Here is a tiny trained network, its code and every weight. The questions are about switching its units off for an input and a target symbol, where a switched-off unit gives its printed mean instead of its output.

import numpy as np


def w(rows, s, z=0):
    codes = np.array(rows[::2]) - 128.0
    scale = np.full(codes.shape[1], s)
    scale[-1] = z or s
    return codes * scale


def norm(h):
    return h / np.sqrt((h * h).mean(-1, keepdims=True) + 1e-5)


def f(y):
    return y / 2 * (1 + np.tanh(0.7978845608 * (y + 0.044715 * y**3)))


def softmax(a):
    e = np.exp(a - a.max(-1, keepdims=True))
    return e / e.sum(-1, keepdims=True)


def log_softmax(a):
    a = a - a.max(-1, keepdims=True)
    return a - np.log(np.exp(a).sum(-1, keepdims=True))


def net(x, mask):
    ids = ['αγδζθξστφψ'.index(c) for c in x.split()]
    T = len(ids)
    res = E[ids] + P[:T]
    q, k, v = (norm(res) @ M[0].T for M in (Q, K, V))
    z = softmax(np.where(np.tri(T) > 0, q @ k.T / 3**0.5, -1e9)) @ v
    res = res + np.where(mask[0], z, O[0][:, -1]) @ O[0][:, :-1]
    y = f(norm(res) @ A[0][:, :-1].T + A[0][:, -1])
    res = res + np.where(mask[1:13], y, B[0][:, -1]) @ B[0][:, :-1]
    return log_softmax(norm(res)[-1] @ U[:, :-1].T + U[:, -1])


Q, K, V, O, A, B = {}, {}, {}, {}, {}, {}
E = w([
[114,140,248,56],'α',
[136,126,226,65],'γ',
[130,99,52,44],'δ',
[95,149,231,73],'ζ',
[122,106,105,47],'θ',
[93,154,219,95],'ξ',
[166,116,185,88],'σ',
[166,107,145,127],'τ',
[250,103,176,111],'φ',
[67,185,26,221],'ψ',
],0.015)
P = w([
[102,2,134,164],'0',
[124,70,215,159],'1',
[108,52,49,88],'2',
[111,124,217,168],'3',
[89,119,79,65],'4',
[125,154,200,162],'5',
[87,153,96,59],'6',
[136,179,189,159],'7',
[100,183,81,68],'8',
[157,189,170,168],'9',
[138,207,117,65],'10',
[160,167,162,172],'11',
],0.014)
Q[0] = w([
[148,250,161,99],'h1',
[156,113,102,147],'h1',
[131,106,54,79],'h1',
],0.017)
K[0] = w([
[148,248,114,84],'h1',
[73,156,131,186],'h1',
[113,81,137,53],'h1',
],0.014)
V[0] = w([
[7,171,118,117],'h1',
[205,49,143,108],'h1',
[139,143,115,151],'h1',
],0.013)
O[0] = w([
[114,73,85,75,31],'h1',
[154,199,87,87,255],'h1',
[136,166,253,156,85],'h1',
],0.013,0.0067)
A[0] = w([
[180,93,61,98,134],'n1',
[182,132,68,61,149],'n2',
[100,145,81,254,152],'n3',
[225,139,130,192,254],'n4',
[133,142,131,130,89],'n5',
[108,210,62,54,52],'n6',
[158,115,168,51,127],'n7',
[73,178,169,122,134],'n8',
[69,167,61,83,167],'n9',
[91,139,52,180,127],'n10',
[166,99,90,235,162],'n11',
[124,81,200,73,199],'n12',
],0.012,0.0038)
B[0] = w([
[65,161,122,62,171],'n1',
[70,154,177,127,225],'n2',
[2,75,194,64,127],'n3',
[40,177,115,125,254],'n4',
[145,97,118,142,129],'n5',
[183,114,148,196,216],'n6',
[70,108,65,64,207],'n7',
[157,115,67,135,170],'n8',
[157,182,176,119,189],'n9',
[183,108,176,60,123],'n10',
[162,180,219,142,136],'n11',
[120,168,96,161,190],'n12',
],0.009,0.008)
U = w([
[126,116,107,135,154],'α',
[128,134,115,122,79],'γ',
[134,129,104,104,87],'δ',
[40,126,94,73,73],'ζ',
[138,107,174,98,103],'θ',
[34,118,46,153,254],'ξ',
[84,186,39,162,56],'σ',
[88,149,117,163,74],'τ',
[203,255,176,168,150],'φ',
[53,87,244,140,200],'ψ',
],0.0099,0.0033)

Each question gives the input, a string of symbols that net reads in full, and the target symbol t.
The units are the heads (3 rows each of Q, K, V and O) and the neurons (one row each of A and B). Each row of codes is followed by its name. A weight is (code - 128) times the scale printed after its matrix; where a second scale follows, it is the last column's (O, A, B and U).
mask holds one flag per unit, heads first, then neurons. A switched-off unit (its flag False) gives its mean, the last column of its rows in O or B, instead of its output. The means were averaged over made-up inputs and are rounded, as every weight is.
A unit's drop is (log p(t) with every unit on - log p(t) with that unit switched off) / (log p(t) with every unit on - log p(t) with every unit switched off).
The circuit of an input: a set's keep is (log p(t) with only the set's units on - log p(t) with every unit switched off) / (log p(t) with every unit on - log p(t) with every unit switched off). Starting from the 12 units with the biggest drops (on a tie, the unit counted first), units are removed one at a time, each time the one whose removal leaves the highest keep (on an exact tie, the one counted first), for as long as the keep stays at least 0.8.
circuit, biggest first: the units of the circuit, biggest drop first
unit that matters most: the unit with the biggest drop
k most important neurons: the k neurons with the biggest drops, biggest first
drop of u: that unit's drop, to one decimal
input ζ ψ ψ, target ζ: circuit, biggest first => (n3; n10)
input φ θ σ, target φ: circuit, biggest first => (h1; n6)
input φ α ψ φ ψ ψ ξ γ, target ψ: circuit, biggest first => (h1)
input σ φ ψ φ θ ψ ζ ψ, target ψ: circuit, biggest first => (h1; n3)
input ξ φ φ θ φ φ φ θ, target φ: circuit, biggest first => (n6; n4)
input φ ζ φ φ δ, target φ: 2 most important neurons => (n6; n9)
input φ δ τ, target φ: circuit, biggest first => (h1; n6; n9)
input ξ ζ φ τ τ, target φ: 3 most important neurons => (n6; n9; n4)
input ζ ζ φ ξ ξ, target φ: 3 most important neurons => (n9; n6; n4)
input φ α φ σ φ σ ψ ζ, target ψ: 2 most important neurons => (n4; n1)
input δ φ ψ α ζ γ, target ζ: circuit, biggest first => (h1; n7; n6; n2)
input φ θ ξ ζ ζ ζ ζ ζ ψ, target ζ: circuit, biggest first => (h1; n3; n10)
input ζ φ ζ θ φ φ α, target φ: 2 most important neurons => (n6; n4)
input σ α ζ φ ζ φ φ σ ξ, target φ: unit that matters most => n6
input ζ φ φ φ ψ ξ, target ψ: 2 most important neurons => (n4; n1)
input ζ φ γ σ φ φ φ ζ ζ, target φ: 2 most important neurons => (n6; n4)
input ζ φ δ σ φ ζ ζ τ α α ξ, target ζ: 2 most important neurons => (n7; n4)
input φ ζ ζ ψ σ ξ, target ψ: drop of n12 => 0.0
input φ φ φ ξ γ, target φ: drop of n4 => 0.3
input ζ ζ φ, target ζ: drop of n1 => 0.2
input σ δ θ ξ φ φ ζ ψ φ φ ψ σ, target ψ: drop of h1 => 1.0
input σ σ ξ ζ σ φ φ δ φ σ φ ψ, target ψ: unit that matters most => n3
